Below is a small trained network, with its code and all its weights. Each question gives an input and a class and asks what happens when units are switched off, that is, made to give their printed mean instead of their output.

import numpy as np


def w(rows, s, z=0):
    codes = np.array(rows[::2]) - 128.0
    scale = np.full(codes.shape[1], s)
    scale[-1] = z or s
    return codes * scale


def f(y):
    return y / 2 * (1 + np.tanh(0.7978845608 * (y + 0.044715 * y**3)))


def log_softmax(a):
    a = a - a.max(-1, keepdims=True)
    return a - np.log(np.exp(a).sum(-1, keepdims=True))


def net(x, mask):
    res = np.array(x, float).reshape(1, 3) / 4 @ E
    y = f(res @ A[0][:, :-1].T + A[0][:, -1])
    res = res + np.where(mask, y, B[0][:, -1]) @ B[0][:, :-1]
    return log_softmax(res[-1] @ U[:, :-1].T + U[:, -1])


A, B = {}, {}
E = w([
[244,182,141,144],'x0',
[98,173,7,149],'x1',
[160,102,123,18],'x2',
],0.012)
A[0] = w([
[139,94,254,116,254],'neuron 1',
[141,99,125,39,195],'neuron 2',
[99,109,187,124,194],'neuron 3',
[136,113,69,82,184],'neuron 4',
[98,124,113,23,164],'neuron 5',
[84,153,94,202,192],'neuron 6',
[69,127,79,115,227],'neuron 7',
[196,167,186,108,190],'neuron 8',
[111,175,8,140,228],'neuron 9',
[227,152,145,136,142],'neuron 10',
[130,99,101,47,130],'neuron 11',
[51,107,144,72,173],'neuron 12',
[233,123,194,112,210],'neuron 13',
[126,171,138,207,186],'neuron 14',
[144,191,27,197,182],'neuron 15',
],0.012,0.008)
B[0] = w([
[63,101,195,73,240],'neuron 1',
[72,161,117,51,192],'neuron 2',
[49,111,151,126,178],'neuron 3',
[119,206,84,150,176],'neuron 4',
[47,174,64,98,186],'neuron 5',
[170,132,172,226,214],'neuron 6',
[61,102,44,220,207],'neuron 7',
[222,130,149,50,199],'neuron 8',
[179,150,53,215,254],'neuron 9',
[213,140,125,71,193],'neuron 10',
[63,192,114,95,170],'neuron 11',
[45,103,106,143,191],'neuron 12',
[205,126,192,2,223],'neuron 13',
[171,172,214,149,200],'neuron 14',
[216,113,114,172,246],'neuron 15',
],0.01,0.015)
U = w([
[184,165,98,161,79],'0',
[89,202,19,159,175],'1',
[145,100,78,252,61],'2',
[44,23,106,140,200],'3',
[68,192,116,58,2],'4',
[138,89,175,1,130],'5',
[196,149,125,78,138],'6',
[97,161,228,190,179],'7',
],0.0086,0.0022)

Each question gives the input, the list of numbers given to net, and the class t.
The units are the neurons (one row each of A and B). Each row of codes is followed by its name. A weight is (code - 128) times the scale printed after its matrix; where a second scale follows, it is the last column's (A, B and U).
mask holds one flag per neuron, in row order. A switched-off neuron (its flag False) gives its mean, the last column of its row in B, instead of its output. The means were averaged over made-up inputs and are rounded, as every weight is.
A unit's drop is (log p(t) with every unit on - log p(t) with that unit switched off) / (log p(t) with every unit on - log p(t) with every unit switched off).
The circuit of an input: a set's keep is (log p(t) with only the set's units on - log p(t) with every unit switched off) / (log p(t) with every unit on - log p(t) with every unit switched off). Starting from the 12 units with the biggest drops (on a tie, the unit counted first), units are removed one at a time, each time the one whose removal leaves the highest keep (on an exact tie, the one counted first), for as long as the keep stays at least 0.8.
units of the circuit, in order: the units of the circuit, biggest drop first
top k neurons: the k neurons with the biggest drops, biggest first
drop of u: that unit's drop, to one decimal
input [0,0,-4], class 2: units of the circuit, in order : (neuron 13; neuron 2)
input [-7,-8,1], class 3: units of the circuit, in order : (neuron 12)
input [4,4,6], class 1: units of the circuit, in order : (neuron 4; neuron 5)
input [4,-1,-7], class 6: units of the circuit, in order : (neuron 7; neuron 10)
input [-5,-5,5], class 4: units of the circuit, in order : (neuron 5; neuron 11)
input [-7,-4,6], class 4: top 3 neurons : (neuron 2; neuron 11; neuron 5)
input [-7,-5,4], class 3: top 2 neurons : (neuron 12; neuron 13)
input [-8,-1,3], class 3: top 3 neurons : (neuron 12; neuron 9; neuron 7)
input [3,2,6], class 4: drop of neuron 11 : 0.3
input [2,-4,-6], class 5: drop of neuron 9 : 0.2
input [0,-1,-1], class 5: drop of neuron 2 : -0.1
